Here is a tiny trained network, its code and every weight. The questions are about switching its units off for an input and a target symbol, where a switched-off unit gives its printed mean instead of its output.

import numpy as np


def w(rows, s, z=0):
    codes = np.array(rows[::2]) - 128.0
    scale = np.full(codes.shape[1], s)
    scale[-1] = z or s
    return codes * scale


def norm(h):
    return h / np.sqrt((h * h).mean(-1, keepdims=True) + 1e-5)


def f(y):
    return np.maximum(y, 0)


def softmax(a):
    e = np.exp(a - a.max(-1, keepdims=True))
    return e / e.sum(-1, keepdims=True)


def log_softmax(a):
    a = a - a.max(-1, keepdims=True)
    return a - np.log(np.exp(a).sum(-1, keepdims=True))


def net(x, mask):
    ids = ['αβγδεηθμξπσφψ'.index(c) for c in x.split()]
    T = len(ids)
    res = E[ids] + P[:T]
    r = norm(res)
    for j in range(3):
        rows = slice(2 * j, 2 * j + 2)
        q, k, v = (r @ M[0][rows].T for M in (Q, K, V))
        z = softmax(np.where(np.tri(T) > 0, q @ k.T / 2**0.5, -1e9)) @ v
        o = O[0][rows]
        res = res + np.where(mask[j], z, o[:, -1]) @ o[:, :-1]
    y = f(norm(res) @ A[0][:, :-1].T + A[0][:, -1])
    res = res + np.where(mask[3:11], y, B[0][:, -1]) @ B[0][:, :-1]
    return log_softmax(norm(res)[-1] @ U[:, :-1].T + U[:, -1])


Q, K, V, O, A, B = {}, {}, {}, {}, {}, {}
E = w([
[180,209,227,26,182,127,127,95,111],'α',
[127,189,166,117,144,139,207,169,71],'β',
[85,158,143,120,123,53,173,156,54],'γ',
[53,134,140,143,102,93,137,136,41],'δ',
[98,107,188,145,130,113,179,135,44],'ε',
[159,152,82,138,140,150,252,107,128],'η',
[70,95,87,89,49,147,143,181,93],'θ',
[110,157,131,160,73,179,114,91,154],'μ',
[156,95,74,209,198,135,178,136,160],'ξ',
[153,108,166,174,101,183,167,158,113],'π',
[49,132,171,191,175,183,105,186,114],'σ',
[150,140,183,108,50,5,164,111,227],'φ',
[149,141,157,139,124,74,101,173,74],'ψ',
],0.019)
P = w([
[107,100,141,87,167,171,95,106,249],'0',
[109,104,187,141,105,160,119,123,196],'1',
[114,113,172,140,109,148,120,127,183],'2',
[123,109,164,140,108,136,125,123,164],'3',
[134,118,154,156,102,144,124,141,148],'4',
[136,122,137,155,103,140,119,140,141],'5',
[132,125,123,158,103,135,114,140,131],'6',
[140,126,110,163,105,136,109,139,126],'7',
[141,119,106,171,100,134,106,138,116],'8',
[152,113,100,176,101,126,110,137,102],'9',
[151,104,115,180,103,137,121,138,94],'10',
],0.012)
Q[0] = w([
[59,62,147,75,192,88,112,109,129],'h1',
[137,133,84,105,164,160,146,146,70],'h1',
[109,98,101,103,170,82,113,107,142],'h2',
[154,159,127,114,102,108,101,84,158],'h2',
[86,123,156,181,90,144,193,248,106],'h3',
[165,155,77,128,115,188,155,135,101],'h3',
],0.013)
K[0] = w([
[74,89,169,12,147,118,140,180,185],'h1',
[129,196,107,148,121,146,159,164,86],'h1',
[109,82,166,140,217,149,154,150,154],'h2',
[123,108,188,112,61,147,110,155,150],'h2',
[158,130,70,179,120,97,109,148,69],'h3',
[102,118,8,116,129,188,159,91,44],'h3',
],0.012)
V[0] = w([
[41,114,154,165,150,198,92,71,70],'h1',
[13,166,53,179,1,123,94,218,168],'h1',
[185,112,79,202,169,143,166,172,148],'h2',
[87,90,165,136,172,92,117,135,97],'h2',
[190,171,216,69,183,115,88,82,143],'h3',
[152,125,104,175,177,125,47,51,74],'h3',
],0.0077)
O[0] = w([
[137,123,2,82,173,181,146,66,23,136],'h1',
[153,86,163,92,127,94,89,44,122,163],'h1',
[63,97,157,85,92,135,28,168,121,106],'h2',
[127,49,154,77,179,61,86,171,100,139],'h2',
[210,148,84,131,104,113,55,156,70,85],'h3',
[125,137,220,148,158,89,156,126,116,3],'h3',
],0.0076,0.0048)
A[0] = w([
[165,150,120,173,14,138,143,115,128,134],'n1',
[150,73,148,177,184,228,93,130,112,183],'n2',
[138,96,117,154,146,81,53,194,73,80],'n3',
[182,201,207,123,131,179,128,125,116,54],'n4',
[121,116,58,133,143,143,91,145,230,251],'n5',
[108,69,59,2,80,193,85,120,129,66],'n6',
[103,2,98,174,76,164,127,145,136,230],'n7',
[104,91,69,103,122,188,176,121,100,123],'n8',
],0.0085,0.0012)
B[0] = w([
[76,162,148,179,120,197,153,96,55,206],'n1',
[102,203,97,98,131,66,129,97,72,212],'n2',
[132,47,215,174,208,214,123,183,165,179],'n3',
[166,103,140,36,114,31,22,4,147,199],'n4',
[132,100,104,155,185,51,186,120,93,182],'n5',
[142,2,136,159,44,137,75,88,155,180],'n6',
[139,136,158,37,146,67,125,163,185,254],'n7',
[147,118,85,177,126,161,103,203,123,224],'n8',
],0.0083,0.0067)
U = w([
[120,80,71,142,153,132,75,114,60,48],'α',
[169,102,37,151,138,177,93,209,58,126],'β',
[135,170,215,166,72,69,140,98,199,136],'γ',
[120,26,119,52,67,176,91,186,176,105],'δ',
[130,156,103,121,108,144,148,108,68,107],'ε',
[142,138,106,65,129,115,149,174,63,91],'η',
[137,182,122,114,106,153,165,151,68,124],'θ',
[229,75,181,242,171,185,78,160,131,152],'μ',
[132,109,74,202,136,177,115,2,46,222],'ξ',
[174,152,149,84,138,50,41,53,72,193],'π',
[76,180,158,108,42,173,94,154,123,5],'σ',
[119,133,119,221,152,206,215,166,165,185],'φ',
[135,83,125,79,229,56,191,120,179,57],'ψ',
],0.009,0.0029)

Each question gives the input, a string of symbols that net reads in full, and the target symbol t.
The units are the heads (2 rows each of Q, K, V and O) and the neurons (one row each of A and B). Each row of codes is followed by its name. A weight is (code - 128) times the scale printed after its matrix; where a second scale follows, it is the last column's (O, A, B and U).
mask holds one flag per unit, heads first, then neurons. A switched-off unit (its flag False) gives its mean, the last column of its rows in O or B, instead of its output. The means were averaged over made-up inputs and are rounded, as every weight is.
A unit's drop is (log p(t) with every unit on - log p(t) with that unit switched off) / (log p(t) with every unit on - log p(t) with every unit switched off).
The circuit of an input: a set's keep is (log p(t) with only the set's units on - log p(t) with every unit switched off) / (log p(t) with every unit on - log p(t) with every unit switched off). Starting from all 11 units, units are removed one at a time, each time the one whose removal leaves the highest keep (on an exact tie, the one counted first), for as long as the keep stays at least 0.8.
circuit, biggest first: the units of the circuit, biggest drop first
most important unit: the unit with the biggest drop
top k neurons: the k neurons with the biggest drops, biggest first
which heads matter: for each layer, one digit per head in row order, 1 if its drop is at least 0.15 and else 0, layers parted by /
input θ ψ η β, target σ: circuit, biggest first	h2, n5
input φ β α β γ ξ ξ φ β θ ξ, target ψ: circuit, biggest first	n7, h3
input δ θ β ε, target ξ: circuit, biggest first	h1
input ψ φ θ φ δ, target γ: circuit, biggest first	h1, h3
input ε ε ψ θ α α α α α ε, target φ: which heads matter	100
input θ θ θ ψ σ, target π: circuit, biggest first	n2, h1
input π π δ ψ θ η α ψ π, target π: circuit, biggest first	h3, n2, n4
input γ π π, target η: top 2 neurons	n2, n7
input α δ δ γ, target φ: circuit, biggest first	h1, n4
input φ σ φ σ ψ γ σ δ β, target ψ: which heads matter	011
input δ γ β π, target η: which heads matter	010
input θ φ β ε, target π: which heads matter	101
input σ ξ β, target γ: top 2 neurons	n4, n2
input π β π, target δ: which heads matter	111
input ξ γ φ δ ε, target ψ: which heads matter	010
input ξ θ π, target φ: top 2 neurons	n1, n8
input ξ γ σ, target δ: circuit, biggest first	h2
input θ π π σ, target π: circuit, biggest first	h1, n2
input η π α ε δ ε, target φ: which heads matter	101
input ε π ε, target β: which heads matter	100
input π σ π, target δ: most important unit	n7
input θ ψ ε α α π π π π, target θ: which heads matter	000
input γ θ γ, target ψ: top 4 neurons	n1, n4, n2, n6
input ψ μ σ γ θ π, target φ: top 2 neurons	n4, n8
input π α β σ θ ε ξ μ π β, target ξ: circuit, biggest first	n7, n4
input δ μ θ γ, target ξ: circuit, biggest first	h1, n7
input α δ φ μ β π, target ξ: most important unit	h2
